Below is a small trained network, with its code and all its weights. Each question gives an input and a class and asks what happens when units are switched off, that is, made to give their printed mean instead of their output.

import numpy as np


def w(rows, s, z=0):
    codes = np.array(rows[::2]) - 128.0
    scale = np.full(codes.shape[1], s)
    scale[-1] = z or s
    return codes * scale


def f(y):
    return np.maximum(y, 0)


def log_softmax(a):
    a = a - a.max(-1, keepdims=True)
    return a - np.log(np.exp(a).sum(-1, keepdims=True))


def net(x, mask):
    res = np.array(x, float).reshape(1, 4) / 4 @ E
    y = f(res @ A[0][:, :-1].T + A[0][:, -1])
    res = res + np.where(mask, y, B[0][:, -1]) @ B[0][:, :-1]
    return log_softmax(res[-1] @ U[:, :-1].T + U[:, -1])


A, B = {}, {}
E = w([
[165,148,2,11],'x0',
[33,197,208,234],'x1',
[180,106,6,188],'x2',
[167,63,217,50],'x3',
],0.0085)
A[0] = w([
[154,108,84,178,205],'n1',
[99,71,91,149,93],'n2',
[162,6,88,93,222],'n3',
[61,186,166,107,246],'n4',
[86,127,170,185,165],'n5',
[40,124,136,162,106],'n6',
[181,178,242,153,255],'n7',
[72,192,162,164,67],'n8',
[118,117,212,84,241],'n9',
[121,43,144,166,251],'n10',
],0.011,0.0047)
B[0] = w([
[10,152,225,117,193],'n1',
[129,168,83,160,147],'n2',
[89,69,176,81,246],'n3',
[131,38,99,170,211],'n4',
[114,93,32,167,205],'n5',
[173,131,70,133,183],'n6',
[103,98,145,194,233],'n7',
[202,203,28,136,193],'n8',
[21,1,113,216,218],'n9',
[33,87,100,225,192],'n10',
],0.008,0.012)
U = w([
[196,138,67,77,152],'0',
[187,118,169,42,124],'1',
[210,189,206,130,25],'2',
[95,132,91,156,34],'3',
[87,251,124,136,108],'4',
[11,90,165,118,207],'5',
[168,172,195,125,2],'6',
[194,196,133,134,74],'7',
],0.012,0.0056)

Each question gives the input, the list of numbers given to net, and the class t.
The units are the neurons (one row each of A and B). Each row of codes is followed by its name. A weight is (code - 128) times the scale printed after its matrix; where a second scale follows, it is the last column's (A, B and U).
mask holds one flag per neuron, in row order. A switched-off neuron (its flag False) gives its mean, the last column of its row in B, instead of its output. The means were averaged over made-up inputs and are rounded, as every weight is.
A unit's drop is (log p(t) with every unit on - log p(t) with that unit switched off) / (log p(t) with every unit on - log p(t) with every unit switched off).
The circuit of an input: a set's keep is (log p(t) with only the set's units on - log p(t) with every unit switched off) / (log p(t) with every unit on - log p(t) with every unit switched off). Starting from all 10 units, units are removed one at a time, each time the one whose removal leaves the highest keep (on an exact tie, the one counted first), for as long as the keep stays at least 0.8.
circuit, biggest first: the units of the circuit, biggest drop first
most important unit: the unit with the biggest drop
k most important neurons: the k neurons with the biggest drops, biggest first
drop of u: that unit's drop, to one decimal
input [0,5,3,-1], class 4: circuit, biggest first	[n9; n3]
input [-1,6,4,-7], class 4: circuit, biggest first	[n9; n8]
input [6,1,5,-4], class 4: circuit, biggest first	[n9; n4; n1]
input [1,8,2,-3], class 4: 3 most important neurons	[n9; n8; n3]
input [1,8,6,-7], class 4: circuit, biggest first	[n9; n8]
input [5,-8,7,-8], class 5: circuit, biggest first	[n1]
input [4,-2,1,3], class 1: 3 most important neurons	[n9; n10; n7]
input [-5,4,7,2], class 3: circuit, biggest first	[n3; n9]
input [0,0,-3,-4], class 3: circuit, biggest first	[n3; n1]
input [8,-1,-1,-4], class 0: 2 most important neurons	[n9; n10]
input [6,-7,-1,4], class 1: 2 most important neurons	[n3; n10]
input [6,-5,6,-3], class 5: 3 most important neurons	[n1; n3; n8]
input [1,7,-8,-7], class 3: 2 most important neurons	[n8; n4]
input [6,0,8,3], class 5: 2 most important neurons	[n1; n3]
input [7,-5,1,-7], class 5: 4 most important neurons	[n1; n8; n3; n6]
input [-4,5,-1,-3], class 3: most important unit	n8
input [5,-7,3,7], class 1: 2 most important neurons	[n9; n3]
input [6,-3,5,-5], class 5: 3 most important neurons	[n1; n8; n3]
input [0,4,5,-3], class 4: 2 most important neurons	[n9; n3]
input [6,6,-5,-5], class 3: most important unit	n4
input [0,-8,5,-1], class 5: drop of n3	0.3
